Here is a tiny trained network, its code and every weight. The questions are about switching its units off for an input and a target symbol, where a switched-off unit gives its printed mean instead of its output.

import numpy as np


def w(rows, s, z=0):
    codes = np.array(rows[::2]) - 128.0
    scale = np.full(codes.shape[1], s)
    scale[-1] = z or s
    return codes * scale


def f(y):
    return np.maximum(y, 0)


def softmax(a):
    e = np.exp(a - a.max(-1, keepdims=True))
    return e / e.sum(-1, keepdims=True)


def log_softmax(a):
    a = a - a.max(-1, keepdims=True)
    return a - np.log(np.exp(a).sum(-1, keepdims=True))


def net(x, mask):
    ids = ['ΔΛΞΠαμσω'.index(c) for c in x.split()]
    T = len(ids)
    res = E[ids] + P[:T]
    r = res
    for j in range(3):
        rows = slice(2 * j, 2 * j + 2)
        q, k, v = (r @ M[0][rows].T for M in (Q, K, V))
        z = softmax(np.where(np.tri(T) > 0, q @ k.T / 2**0.5, -1e9)) @ v
        o = O[0][rows]
        res = res + np.where(mask[j], z, o[:, -1]) @ o[:, :-1]
    y = f(res @ A[0][:, :-1].T + A[0][:, -1])
    res = res + np.where(mask[3:15], y, B[0][:, -1]) @ B[0][:, :-1]
    return log_softmax(res[-1] @ U[:, :-1].T + U[:, -1])


Q, K, V, O, A, B = {}, {}, {}, {}, {}, {}
E = w([
[198,107,113,95],'Δ',
[163,116,100,131],'Λ',
[115,187,160,229],'Ξ',
[122,250,112,150],'Π',
[59,154,101,119],'α',
[194,41,174,142],'μ',
[94,168,246,176],'σ',
[11,171,207,77],'ω',
],0.024)
P = w([
[252,191,124,61],'0',
[245,182,116,63],'1',
[214,122,139,67],'2',
[180,118,128,86],'3',
[130,150,121,119],'4',
[107,135,124,134],'5',
[75,138,102,164],'6',
[49,142,125,167],'7',
[26,153,113,164],'8',
[15,160,117,169],'9',
[16,187,102,180],'10',
],0.0036)
Q[0] = w([
[24,163,91,57],'H1',
[161,125,167,130],'H1',
[156,162,153,106],'H2',
[98,133,240,184],'H2',
[117,105,100,160],'H3',
[3,173,179,90],'H3',
],0.013)
K[0] = w([
[90,177,95,60],'H1',
[94,143,173,123],'H1',
[154,74,62,157],'H2',
[246,129,128,85],'H2',
[181,117,123,134],'H3',
[38,164,130,193],'H3',
],0.012)
V[0] = w([
[156,64,249,145],'H1',
[176,89,39,111],'H1',
[65,80,2,205],'H2',
[212,153,68,241],'H2',
[59,60,72,138],'H3',
[31,209,130,231],'H3',
],0.0076)
O[0] = w([
[70,103,196,189,204],'H1',
[214,69,180,126,2],'H1',
[165,114,85,134,30],'H2',
[87,218,113,171,129],'H2',
[125,195,103,127,57],'H3',
[253,28,212,39,195],'H3',
],0.0075,0.0084)
A[0] = w([
[163,203,198,147,22],'N1',
[105,164,219,120,119],'N2',
[112,164,181,157,44],'N3',
[89,105,147,44,24],'N4',
[175,198,166,192,96],'N5',
[147,251,72,117,108],'N6',
[73,115,127,149,255],'N7',
[53,155,111,89,143],'N8',
[109,175,78,132,126],'N9',
[173,146,56,157,74],'N10',
[83,85,55,82,174],'N11',
[138,218,105,49,124],'N12',
],0.013,0.005)
B[0] = w([
[162,145,80,55,196],'N1',
[161,188,91,83,249],'N2',
[80,95,85,130,196],'N3',
[112,155,84,230,176],'N4',
[133,52,81,187,187],'N5',
[204,175,139,143,168],'N6',
[147,143,145,123,206],'N7',
[135,159,181,155,180],'N8',
[147,136,144,70,155],'N9',
[89,138,77,44,139],'N10',
[178,41,148,42,160],'N11',
[177,1,166,147,172],'N12',
],0.0096,0.018)
U = w([
[150,151,141,141,75],'Δ',
[107,164,94,43,101],'Λ',
[150,154,128,149,66],'Ξ',
[140,178,255,140,253],'Π',
[144,131,27,158,83],'α',
[126,129,153,205,223],'μ',
[110,74,185,84,199],'σ',
[201,162,181,152,28],'ω',
],0.0092,0.0049)

Each question gives the input, a string of symbols that net reads in full, and the target symbol t.
The units are the heads (2 rows each of Q, K, V and O) and the neurons (one row each of A and B). Each row of codes is followed by its name. A weight is (code - 128) times the scale printed after its matrix; where a second scale follows, it is the last column's (O, A, B and U).
mask holds one flag per unit, heads first, then neurons. A switched-off unit (its flag False) gives its mean, the last column of its rows in O or B, instead of its output. The means were averaged over made-up inputs and are rounded, as every weight is.
A unit's drop is (log p(t) with every unit on - log p(t) with that unit switched off) / (log p(t) with every unit on - log p(t) with every unit switched off).
The circuit of an input: a set's keep is (log p(t) with only the set's units on - log p(t) with every unit switched off) / (log p(t) with every unit on - log p(t) with every unit switched off). Starting from the 12 units with the biggest drops (on a tie, the unit counted first), units are removed one at a time, each time the one whose removal leaves the highest keep (on an exact tie, the one counted first), for as long as the keep stays at least 0.8.
circuit, biggest first: the units of the circuit, biggest drop first
unit that matters most: the unit with the biggest drop
top k neurons: the k neurons with the biggest drops, biggest first
which heads matter: for each layer, one digit per head in row order, 1 if its drop is at least 0.15 and else 0, layers parted by /
drop when u is switched off: that unit's drop, to one decimal
input σ Π μ ω ω α Λ, target σ: circuit, biggest first -> (H2)
input Ξ Ξ α σ Ξ ω Ξ Λ, target σ: circuit, biggest first -> (N2; N4)
input α σ μ μ Δ, target μ: circuit, biggest first -> (H1; H3; N2)
input α ω σ α, target σ: circuit, biggest first -> (N11; H2)
input μ μ μ Ξ Δ, target μ: circuit, biggest first -> (H1; N2; H3)
input μ μ Ξ Λ, target μ: which heads matter -> 100
input Δ Π Ξ Λ α Λ, target Λ: circuit, biggest first -> (H3; N9; N4)
input μ Δ α Π μ Ξ ω Π Δ α, target σ: which heads matter -> 100
input Ξ α σ σ Δ, target Π: which heads matter -> 101
input Δ Ξ Δ Δ, target ω: which heads matter -> 011
input Π σ Δ, target Π: which heads matter -> 001
input Ξ Ξ Ξ μ Λ Π σ, target Λ: which heads matter -> 000
input Ξ Δ σ Δ ω μ Δ, target σ: top 4 neurons -> (N2; N11; N4; N6)
input ω ω Δ, target σ: top 2 neurons -> (N2; N11)
input ω μ Ξ Δ α σ Π, target ω: unit that matters most -> N6
input ω σ Ξ Δ σ Λ σ Ξ, target α: top 2 neurons -> (N5; N8)
input Π ω Ξ, target α: drop when H2 is switched off -> 0.4
input Δ ω α Ξ σ μ σ μ Π, target ω: drop when H3 is switched off -> -0.1
input Π σ μ μ Π ω σ σ σ σ, target Λ: drop when N1 is switched off -> 0.2
input ω σ Λ ω, target Π: drop when N8 is switched off -> 1.0
input Δ μ μ, target μ: unit that matters most -> H3
